Below are the code and all the weights of a small trained network. Each question names an input and a target symbol and asks about switching units off, where a switched-off unit gives its printed mean instead of its output.

import numpy as np


def w(rows, s, z=0):
    codes = np.array(rows[::2]) - 128.0
    scale = np.full(codes.shape[1], s)
    scale[-1] = z or s
    return codes * scale


def f(y):
    return y / 2 * (1 + np.tanh(0.7978845608 * (y + 0.044715 * y**3)))


def softmax(a):
    e = np.exp(a - a.max(-1, keepdims=True))
    return e / e.sum(-1, keepdims=True)


def log_softmax(a):
    a = a - a.max(-1, keepdims=True)
    return a - np.log(np.exp(a).sum(-1, keepdims=True))


def net(x, mask):
    ids = ['βδεηθξπσφω'.index(c) for c in x.split()]
    T = len(ids)
    res = E[ids] + P[:T]
    u = 0
    for l in range(3):
        r = res
        for j in range(3):
            rows = slice(2 * j, 2 * j + 2)
            q, k, v = (r @ M[l][rows].T for M in (Q, K, V))
            z = softmax(np.where(np.tri(T) > 0, q @ k.T / 2**0.5, -1e9)) @ v
            o = O[l][rows]
            res = res + np.where(mask[u + j], z, o[:, -1]) @ o[:, :-1]
        u += 3
        y = f(res @ A[l][:, :-1].T + A[l][:, -1])
        res = res + np.where(mask[u : u + 4], y, B[l][:, -1]) @ B[l][:, :-1]
        u += 4
    return log_softmax(res[-1] @ U[:, :-1].T + U[:, -1])


Q, K, V, O, A, B = {}, {}, {}, {}, {}, {}
E = w([
[5,78,40],'β',
[128,89,132],'δ',
[141,77,131],'ε',
[137,98,120],'η',
[152,65,125],'θ',
[147,90,124],'ξ',
[128,102,101],'π',
[152,162,94],'σ',
[21,131,109],'φ',
[147,218,187],'ω',
],0.022)
P = w([
[132,49,189],'0',
[142,68,158],'1',
[138,102,137],'2',
[160,116,103],'3',
[172,119,74],'4',
[184,144,35],'5',
[196,144,20],'6',
[203,125,2],'7',
],0.0074)
Q[0] = w([
[122,144,127],'L0H1',
[184,125,95],'L0H1',
[96,143,43],'L0H2',
[66,111,41],'L0H2',
[65,200,252],'L0H3',
[168,128,184],'L0H3',
],0.014)
K[0] = w([
[136,104,154],'L0H1',
[182,154,97],'L0H1',
[158,85,106],'L0H2',
[116,97,87],'L0H2',
[144,138,253],'L0H3',
[176,80,149],'L0H3',
],0.021)
V[0] = w([
[98,177,212],'L0H1',
[118,120,19],'L0H1',
[71,83,92],'L0H2',
[157,112,65],'L0H2',
[254,86,235],'L0H3',
[38,167,64],'L0H3',
],0.0087)
O[0] = w([
[122,173,251,77],'L0H1',
[198,165,103,158],'L0H1',
[183,1,181,181],'L0H2',
[118,96,87,154],'L0H2',
[189,122,83,2],'L0H3',
[45,171,92,203],'L0H3',
],0.0087)
A[0] = w([
[162,130,220,161],'L0N1',
[130,173,192,4],'L0N2',
[105,189,122,110],'L0N3',
[249,111,143,78],'L0N4',
],0.013,0.0033)
B[0] = w([
[131,81,177,147],'L0N1',
[63,17,98,143],'L0N2',
[73,206,27,160],'L0N3',
[2,200,64,254],'L0N4',
],0.0062,0.0077)
Q[1] = w([
[53,117,164],'L1H1',
[226,157,158],'L1H1',
[58,145,141],'L1H2',
[109,115,230],'L1H2',
[157,168,140],'L1H3',
[186,228,2],'L1H3',
],0.0084)
K[1] = w([
[95,110,194],'L1H1',
[164,120,155],'L1H1',
[149,131,116],'L1H2',
[79,68,251],'L1H2',
[185,159,140],'L1H3',
[172,89,99],'L1H3',
],0.014)
V[1] = w([
[147,71,130],'L1H1',
[160,134,123],'L1H1',
[96,149,147],'L1H2',
[171,76,247],'L1H2',
[98,156,141],'L1H3',
[99,132,123],'L1H3',
],0.013)
O[1] = w([
[191,67,97,139],'L1H1',
[139,117,13,80],'L1H1',
[51,235,161,132],'L1H2',
[183,85,112,5],'L1H2',
[3,161,62,134],'L1H3',
[122,199,94,165],'L1H3',
],0.0064,0.017)
A[1] = w([
[169,93,18,238],'L1N1',
[210,223,65,255],'L1N2',
[92,213,145,56],'L1N3',
[108,254,160,195],'L1N4',
],0.0087,0.0032)
B[1] = w([
[254,163,110,197],'L1N1',
[97,169,226,169],'L1N2',
[113,69,152,225],'L1N3',
[195,88,185,253],'L1N4',
],0.0098,0.011)
Q[2] = w([
[131,12,94],'L2H1',
[103,117,112],'L2H1',
[194,172,81],'L2H2',
[26,117,213],'L2H2',
[118,255,165],'L2H3',
[211,116,141],'L2H3',
],0.0097)
K[2] = w([
[139,99,80],'L2H1',
[78,117,158],'L2H1',
[182,254,54],'L2H2',
[50,64,92],'L2H2',
[94,79,128],'L2H3',
[85,171,71],'L2H3',
],0.011)
V[2] = w([
[97,39,97],'L2H1',
[165,125,163],'L2H1',
[110,2,170],'L2H2',
[161,195,222],'L2H2',
[174,125,175],'L2H3',
[162,153,146],'L2H3',
],0.0096)
O[2] = w([
[108,170,179,166],'L2H1',
[134,102,153,134],'L2H1',
[86,100,190,255],'L2H2',
[203,244,254,45],'L2H2',
[186,91,216,180],'L2H3',
[220,202,187,137],'L2H3',
],0.0075,0.0099)
A[2] = w([
[79,200,254,110],'L2N1',
[6,167,87,29],'L2N2',
[121,126,127,255],'L2N3',
[43,128,139,120],'L2N4',
],0.0078,0.0069)
B[2] = w([
[112,122,35,250],'L2N1',
[163,105,231,210],'L2N2',
[76,245,213,179],'L2N3',
[241,137,2,234],'L2N4',
],0.0078,0.016)
U = w([
[129,96,146,109],'β',
[183,84,190,102],'δ',
[161,122,119,114],'ε',
[175,124,121,100],'η',
[131,159,55,18],'θ',
[129,170,78,108],'ξ',
[226,92,117,1],'π',
[172,174,170,247],'σ',
[33,231,111,173],'φ',
[108,167,253,209],'ω',
],0.011,0.0042)

Each question gives the input, a string of symbols that net reads in full, and the target symbol t.
The units are the heads (2 rows each of Q, K, V and O) and the neurons (one row each of A and B). Each row of codes is followed by its name. A weight is (code - 128) times the scale printed after its matrix; where a second scale follows, it is the last column's (O, A, B and U).
mask holds one flag per unit, layer by layer, with each layer's heads first. A switched-off unit (its flag False) gives its mean, the last column of its rows in O or B, instead of its output. The means were averaged over made-up inputs and are rounded, as every weight is.
A unit's drop is (log p(t) with every unit on - log p(t) with that unit switched off) / (log p(t) with every unit on - log p(t) with every unit switched off).
The circuit of an input: a set's keep is (log p(t) with only the set's units on - log p(t) with every unit switched off) / (log p(t) with every unit on - log p(t) with every unit switched off). Starting from the 12 units with the biggest drops (on a tie, the unit counted first), units are removed one at a time, each time the one whose removal leaves the highest keep (on an exact tie, the one counted first), for as long as the keep stays at least 0.8.
units of the circuit, in order: the units of the circuit, biggest drop first
most important unit: the unit with the biggest drop
k most important neurons: the k neurons with the biggest drops, biggest first
top k neurons in layer l: the k neurons of layer l with the biggest drops, biggest first
heads that matter: for each layer, one digit per head in row order, 1 if its drop is at least 0.15 and else 0, layers parted by /
input δ δ σ η ω δ φ σ, target φ: units of the circuit, in order -> (L0H3)
input δ φ ξ δ θ σ, target σ: units of the circuit, in order -> (L1N1 L2H2 L1N2 L0H1)
input ω ε θ, target ω: heads that matter -> 010 / 000 / 010
input π ξ δ ξ η φ ξ, target φ: heads that matter -> 001 / 100 / 010
input ε ξ ε π ω θ δ, target ω: units of the circuit, in order -> (L0H2 L0N3 L1H2 L1N4)
input ε σ η ξ ω θ φ, target ω: units of the circuit, in order -> (L1N4 L0H2 L0N3 L1H2)
input ε σ φ δ ω ξ, target ω: units of the circuit, in order -> (L2N4 L2H2)
input σ φ η δ, target φ: top 2 neurons in layer 2 -> (L2N1 L2N2)
input δ δ δ θ δ ε θ, target θ: top 3 neurons in layer 1 -> (L1N4 L1N1 L1N3)
input η φ δ π σ ξ, target σ: 2 most important neurons -> (L0N4 L1N2)
input π δ δ ε φ β ξ, target β: units of the circuit, in order -> (L0H3 L2H2 L2N2 L0H2)
input φ δ θ θ θ δ ω π, target ω: heads that matter -> 010 / 010 / 001
input ξ φ ξ, target φ: 3 most important neurons -> (L0N4 L2N1 L1N4)
input ε σ σ π π, target σ: most important unit -> L2H2
input ξ ε σ θ δ ε θ ω, target ω: 4 most important neurons -> (L1N4 L2N4 L1N3 L1N2)
input β σ η θ σ δ, target β: 3 most important neurons -> (L2N4 L2N2 L1N1)
input π θ ε β π σ ξ ω, target β: heads that matter -> 001 / 000 / 111
input δ ε π θ η, target π: 4 most important neurons -> (L1N1 L0N3 L2N1 L2N3)
input σ φ ε β η σ ξ, target β: 4 most important neurons -> (L2N4 L2N2 L1N4 L1N1)
input π σ δ, target σ: most important neuron -> (L2N4)
input σ θ π, target σ: 4 most important neurons -> (L2N4 L0N4 L2N1 L1N2)
input ξ θ β π θ δ, target β: 2 most important neurons -> (L2N2 L2N4)
input δ φ ε ε, target φ: 2 most important neurons -> (L1N4 L2N2)
input ε β δ π δ π θ, target β: 2 most important neurons -> (L2N2 L2N1)
